Below is a small trained network, with its code and all its weights. Each question gives an input and a class and asks what happens when units are switched off, that is, made to give their printed mean instead of their output.

import numpy as np


def w(rows, s, z=0):
    codes = np.array(rows[::2]) - 128.0
    scale = np.full(codes.shape[1], s)
    scale[-1] = z or s
    return codes * scale


def norm(h):
    return h / np.sqrt((h * h).mean(-1, keepdims=True) + 1e-5)


def f(y):
    return y / 2 * (1 + np.tanh(0.7978845608 * (y + 0.044715 * y**3)))


def log_softmax(a):
    a = a - a.max(-1, keepdims=True)
    return a - np.log(np.exp(a).sum(-1, keepdims=True))


def net(x, mask):
    res = np.array(x, float).reshape(1, 6) / 4 @ E
    u = 0
    for l in range(3):
        y = f(norm(res) @ A[l][:, :-1].T + A[l][:, -1])
        res = res + np.where(mask[u : u + 4], y, B[l][:, -1]) @ B[l][:, :-1]
        u += 4
    return log_softmax(norm(res)[-1] @ U[:, :-1].T + U[:, -1])


A, B = {}, {}
E = w([
[68,160,73],'x0',
[223,71,20],'x1',
[54,205,118],'x2',
[1,59,38],'x3',
[136,122,133],'x4',
[201,225,132],'x5',
],0.0057)
A[0] = w([
[123,129,16,159],'L0N0',
[153,196,94,253],'L0N1',
[249,57,149,246],'L0N2',
[188,95,98,100],'L0N3',
],0.013,0.0025)
B[0] = w([
[149,223,148,197],'L0N0',
[107,165,198,190],'L0N1',
[161,165,5,253],'L0N2',
[180,11,235,168],'L0N3',
],0.015,0.0074)
A[1] = w([
[250,67,151,134],'L1N0',
[133,67,100,3],'L1N1',
[11,62,137,65],'L1N2',
[178,152,69,248],'L1N3',
],0.013,0.0032)
B[1] = w([
[141,192,6,207],'L1N0',
[98,152,107,128],'L1N1',
[126,3,214,190],'L1N2',
[101,139,186,254],'L1N3',
],0.017,0.0068)
A[2] = w([
[98,254,39,168],'L2N0',
[218,39,198,165],'L2N1',
[246,95,102,19],'L2N2',
[205,51,118,2],'L2N3',
],0.0097,0.0017)
B[2] = w([
[30,90,74,254],'L2N0',
[83,250,129,149],'L2N1',
[196,164,71,146],'L2N2',
[153,233,98,128],'L2N3',
],0.012,0.0082)
U = w([
[94,249,243,190],'0',
[230,197,53,217],'1',
[159,84,210,3],'2',
],0.012,0.0045)

Each question gives the input, the list of numbers given to net, and the class t.
The units are the neurons (one row each of A and B). Each row of codes is followed by its name. A weight is (code - 128) times the scale printed after its matrix; where a second scale follows, it is the last column's (A, B and U).
mask holds one flag per neuron, layer by layer. A switched-off neuron (its flag False) gives its mean, the last column of its row in B, instead of its output. The means were averaged over made-up inputs and are rounded, as every weight is.
A unit's drop is (log p(t) with every unit on - log p(t) with that unit switched off) / (log p(t) with every unit on - log p(t) with every unit switched off).
The circuit of an input: a set's keep is (log p(t) with only the set's units on - log p(t) with every unit switched off) / (log p(t) with every unit on - log p(t) with every unit switched off). Starting from all 12 units, units are removed one at a time, each time the one whose removal leaves the highest keep (on an exact tie, the one counted first), for as long as the keep stays at least 0.8.
circuit, biggest first: the units of the circuit, biggest drop first
k most important neurons: the k neurons with the biggest drops, biggest first
k most important neurons of layer l: the k neurons of layer l with the biggest drops, biggest first
drop of u: that unit's drop, to one decimal
input [2,4,4,-7,-6,7], class 0: circuit, biggest first : (L0N1)
input [8,6,-1,6,3,0], class 0: circuit, biggest first : (L0N2; L0N0)
input [7,-8,-8,-5,-6,-5], class 2: 3 most important neurons : (L0N3; L1N0; L1N2)
input [-6,-4,2,4,0,-7], class 2: 2 most important neurons : (L1N2; L0N0)
input [-3,-8,6,5,8,-5], class 2: 2 most important neurons of layer 0 : (L0N0; L0N1)
input [-4,-8,-2,4,-6,-5], class 2: 2 most important neurons : (L1N2; L0N0)
input [-1,-5,-3,8,0,3], class 2: 3 most important neurons : (L0N2; L0N0; L0N1)
input [-3,-5,-5,-2,5,-3], class 1: 3 most important neurons : (L0N1; L0N0; L1N2)
input [-6,-1,4,-8,-3,-8], class 1: 2 most important neurons of layer 0 : (L0N1; L0N0)
input [8,-2,6,6,-1,-8], class 2: 2 most important neurons of layer 0 : (L0N2; L0N1)
input [3,-1,-3,5,-2,3], class 0: 3 most important neurons : (L1N0; L0N2; L0N0)
input [5,0,-1,7,-1,4], class 0: 2 most important neurons : (L1N0; L0N2)
input [-4,-7,-5,-7,1,-7], class 1: 3 most important neurons : (L1N0; L0N0; L0N1)
input [7,2,4,-7,5,1], class 0: most important neuron : (L1N0)
input [4,-6,2,7,-2,-6], class 2: drop of L1N2 : 0.3
input [1,8,4,4,-2,6], class 0: drop of L2N0 : 0.0
input [1,3,4,-4,-6,1], class 0: drop of L1N0 : 0.1
input [3,1,-6,5,-2,-3], class 0: 2 most important neurons of layer 1 : (L1N0; L1N3)
